Here is a tiny trained network, its code and every weight. The questions are about switching its units off for an input and a target symbol, where a switched-off unit gives its printed mean instead of its output.

import numpy as np


def w(rows, s, z=0):
    codes = np.array(rows[::2]) - 128.0
    scale = np.full(codes.shape[1], s)
    scale[-1] = z or s
    return codes * scale


def norm(h):
    return h / np.sqrt((h * h).mean(-1, keepdims=True) + 1e-5)


def f(y):
    return y / 2 * (1 + np.tanh(0.7978845608 * (y + 0.044715 * y**3)))


def softmax(a):
    e = np.exp(a - a.max(-1, keepdims=True))
    return e / e.sum(-1, keepdims=True)


def log_softmax(a):
    a = a - a.max(-1, keepdims=True)
    return a - np.log(np.exp(a).sum(-1, keepdims=True))


def net(x, mask):
    ids = ['ΛΞΣαβγδεζηθμπτψω'.index(c) for c in x.split()]
    T = len(ids)
    res = E[ids] + P[:T]
    r = norm(res)
    for j in range(2):
        rows = slice(2 * j, 2 * j + 2)
        q, k, v = (r @ M[0][rows].T for M in (Q, K, V))
        z = softmax(np.where(np.tri(T) > 0, q @ k.T / 2**0.5, -1e9)) @ v
        o = O[0][rows]
        res = res + np.where(mask[j], z, o[:, -1]) @ o[:, :-1]
    y = f(norm(res) @ A[0][:, :-1].T + A[0][:, -1])
    res = res + np.where(mask[2:10], y, B[0][:, -1]) @ B[0][:, :-1]
    return log_softmax(norm(res)[-1] @ U[:, :-1].T + U[:, -1])


Q, K, V, O, A, B = {}, {}, {}, {}, {}, {}
E = w([
[176,108,179,52,166,49,83,89,108],'Λ',
[217,143,125,64,93,71,97,86,42],'Ξ',
[146,143,146,109,201,128,61,85,77],'Σ',
[200,86,184,24,148,26,56,88,70],'α',
[217,210,108,73,108,105,141,59,131],'β',
[154,113,169,104,124,54,114,66,41],'γ',
[142,197,129,143,124,107,151,33,125],'δ',
[152,202,112,121,155,142,153,55,148],'ε',
[160,188,79,159,108,174,154,83,80],'ζ',
[215,191,88,116,127,148,92,61,46],'η',
[170,201,136,144,87,76,137,41,106],'θ',
[141,82,141,61,254,96,29,42,141],'μ',
[152,81,126,42,187,130,97,134,76],'π',
[49,65,107,109,198,146,176,81,183],'τ',
[200,159,86,76,155,159,83,100,55],'ψ',
[167,100,123,45,112,88,134,106,57],'ω',
],0.0095)
P = w([
[64,185,148,121,80,167,115,204,180],'0',
[122,128,133,125,159,160,193,95,70],'1',
[117,140,162,61,123,144,41,126,250],'2',
[121,87,88,138,170,131,169,82,113],'3',
[109,190,166,199,94,45,122,88,12],'4',
[145,107,151,141,151,171,194,99,90],'5',
[114,174,91,165,97,95,71,223,143],'6',
[152,62,99,154,146,136,170,74,137],'7',
[73,208,167,185,86,72,113,80,58],'8',
[168,102,187,155,137,196,194,116,102],'9',
[51,189,71,131,56,93,67,171,108],'10',
[170,79,140,131,145,150,188,100,128],'11',
[86,207,172,161,90,91,108,86,76],'12',
],0.014)
Q[0] = w([
[186,77,133,123,149,175,152,118,173],'H1',
[115,121,81,148,117,109,116,211,152],'H1',
[148,106,156,100,146,166,158,5,83],'H2',
[201,98,165,119,141,172,146,137,190],'H2',
],0.018)
K[0] = w([
[62,202,105,103,140,96,105,188,129],'H1',
[135,56,4,154,124,40,105,73,145],'H1',
[140,188,244,104,111,189,158,175,84],'H2',
[71,202,85,111,137,71,110,193,102],'H2',
],0.015)
V[0] = w([
[71,134,156,196,244,176,63,119,179],'H1',
[157,155,170,117,138,74,57,86,113],'H1',
[152,131,87,163,76,124,106,167,11],'H2',
[68,171,188,204,88,78,206,77,140],'H2',
],0.012)
O[0] = w([
[56,158,137,110,87,101,147,141,8,255],'H1',
[121,228,190,26,155,113,168,176,172,144],'H1',
[99,119,129,61,63,166,68,148,137,142],'H2',
[135,163,30,101,162,101,120,212,144,106],'H2',
],0.017,0.0026)
A[0] = w([
[188,176,141,105,185,92,176,196,149,150],'N1',
[138,105,115,132,153,113,229,135,58,62],'N2',
[103,154,190,82,75,172,64,103,172,157],'N3',
[52,167,159,36,3,154,57,159,155,89],'N4',
[78,208,143,60,83,105,74,179,184,74],'N5',
[205,95,37,122,192,117,152,139,106,8],'N6',
[79,173,126,105,170,113,152,149,73,255],'N7',
[105,141,87,95,99,157,64,203,190,182],'N8',
],0.014,0.0064)
B[0] = w([
[51,151,73,132,105,96,85,43,147,183],'N1',
[160,20,175,184,206,60,51,72,136,184],'N2',
[90,104,106,146,66,78,156,214,160,198],'N3',
[68,140,72,179,234,185,54,114,119,202],'N4',
[152,109,202,195,200,247,228,118,76,179],'N5',
[87,127,165,158,132,166,217,197,142,184],'N6',
[205,172,147,75,69,113,82,188,166,252],'N7',
[201,75,126,97,76,99,133,72,42,194],'N8',
],0.014,0.013)
U = w([
[81,155,156,157,220,119,211,137,172,223],'Λ',
[151,116,196,168,216,177,142,13,55,33],'Ξ',
[154,172,80,182,152,46,116,230,176,122],'Σ',
[137,115,45,133,83,118,24,104,50,25],'α',
[73,127,182,157,2,117,166,154,114,83],'β',
[226,146,217,62,115,46,168,153,77,118],'γ',
[88,212,138,79,101,122,146,106,186,218],'δ',
[206,164,130,69,136,162,230,114,96,200],'ε',
[121,197,163,105,151,184,106,219,85,236],'ζ',
[193,114,119,80,27,121,88,210,212,112],'η',
[116,82,106,180,164,166,205,216,66,135],'θ',
[191,111,132,242,226,58,129,165,102,4],'μ',
[125,172,77,140,194,80,63,36,161,136],'π',
[234,113,174,178,186,209,100,148,199,98],'τ',
[132,186,58,83,66,85,190,197,123,198],'ψ',
[23,112,80,137,125,107,35,169,173,96],'ω',
],0.0083,0.0038)

Each question gives the input, a string of symbols that net reads in full, and the target symbol t.
The units are the heads (2 rows each of Q, K, V and O) and the neurons (one row each of A and B). Each row of codes is followed by its name. A weight is (code - 128) times the scale printed after its matrix; where a second scale follows, it is the last column's (O, A, B and U).
mask holds one flag per unit, heads first, then neurons. A switched-off unit (its flag False) gives its mean, the last column of its rows in O or B, instead of its output. The means were averaged over made-up inputs and are rounded, as every weight is.
A unit's drop is (log p(t) with every unit on - log p(t) with that unit switched off) / (log p(t) with every unit on - log p(t) with every unit switched off).
The circuit of an input: a set's keep is (log p(t) with only the set's units on - log p(t) with every unit switched off) / (log p(t) with every unit on - log p(t) with every unit switched off). Starting from all 10 units, units are removed one at a time, each time the one whose removal leaves the highest keep (on an exact tie, the one counted first), for as long as the keep stays at least 0.8.
units of the circuit, in order: the units of the circuit, biggest drop first
unit that matters most: the unit with the biggest drop
k most important neurons: the k neurons with the biggest drops, biggest first
which heads matter: for each layer, one digit per head in row order, 1 if its drop is at least 0.15 and else 0, layers parted by /
input η ζ μ ζ π α Ξ Σ ε ζ η Σ, target ω: unit that matters most -> H2
input ζ ω β Σ Σ μ, target θ: units of the circuit, in order -> (H1; H2; N6)
input π μ Σ, target β: which heads matter -> 01
input Σ Σ ω ε Ξ π η Σ μ ψ, target γ: units of the circuit, in order -> (H1; N7; N2)
input Σ β π Σ θ, target π: which heads matter -> 10
input ζ ζ ε δ Ξ ω ζ η η θ, target θ: units of the circuit, in order -> (H1; H2; N7; N6)
input ω Σ π ζ Λ, target ζ: which heads matter -> 11
input τ ζ Σ η μ ζ, target α: units of the circuit, in order -> (H1; H2)
input Σ ε π Λ ζ δ Σ ζ β, target ψ: units of the circuit, in order -> (H2; N4)
input Σ τ Σ ω ψ, target μ: which heads matter -> 11
input θ Ξ ψ π ω Σ δ, target β: which heads matter -> 01
input ζ ψ δ β Σ Σ ζ, target π: 2 most important neurons -> (N1; N7)
input Λ ψ ψ Σ α Σ ε Σ τ, target ζ: which heads matter -> 10
input Σ Ξ γ π ζ η ζ Σ Σ Σ ω ζ ψ, target ζ: units of the circuit, in order -> (H1; N4; N7; N5)
input α ω ζ γ Λ ζ π, target Ξ: units of the circuit, in order -> (N5; N8)
input Σ ε γ Σ Σ Σ, target γ: which heads matter -> 11
input ζ Λ Λ Σ Σ ζ ζ γ ζ, target α: units of the circuit, in order -> (H1; H2; N8)
input ω ψ Σ, target η: 2 most important neurons -> (N3; N4)
input ε ε Σ π Ξ, target Σ: units of the circuit, in order -> (H2; N8)
input Λ η η ω θ τ Σ Σ ζ, target μ: which heads matter -> 11
input Σ γ Σ ζ β, target Ξ: unit that matters most -> N5
input ω ζ π Ξ μ ζ Ξ Σ, target τ: units of the circuit, in order -> (H1)
input Σ γ π Σ θ Σ π β Σ ζ, target γ: which heads matter -> 11
input β τ α ζ, target Λ: which heads matter -> 10
input Ξ Σ ω π Σ δ Σ ζ Σ π θ ζ β, target β: 4 most important neurons -> (N7; N3; N2; N4)
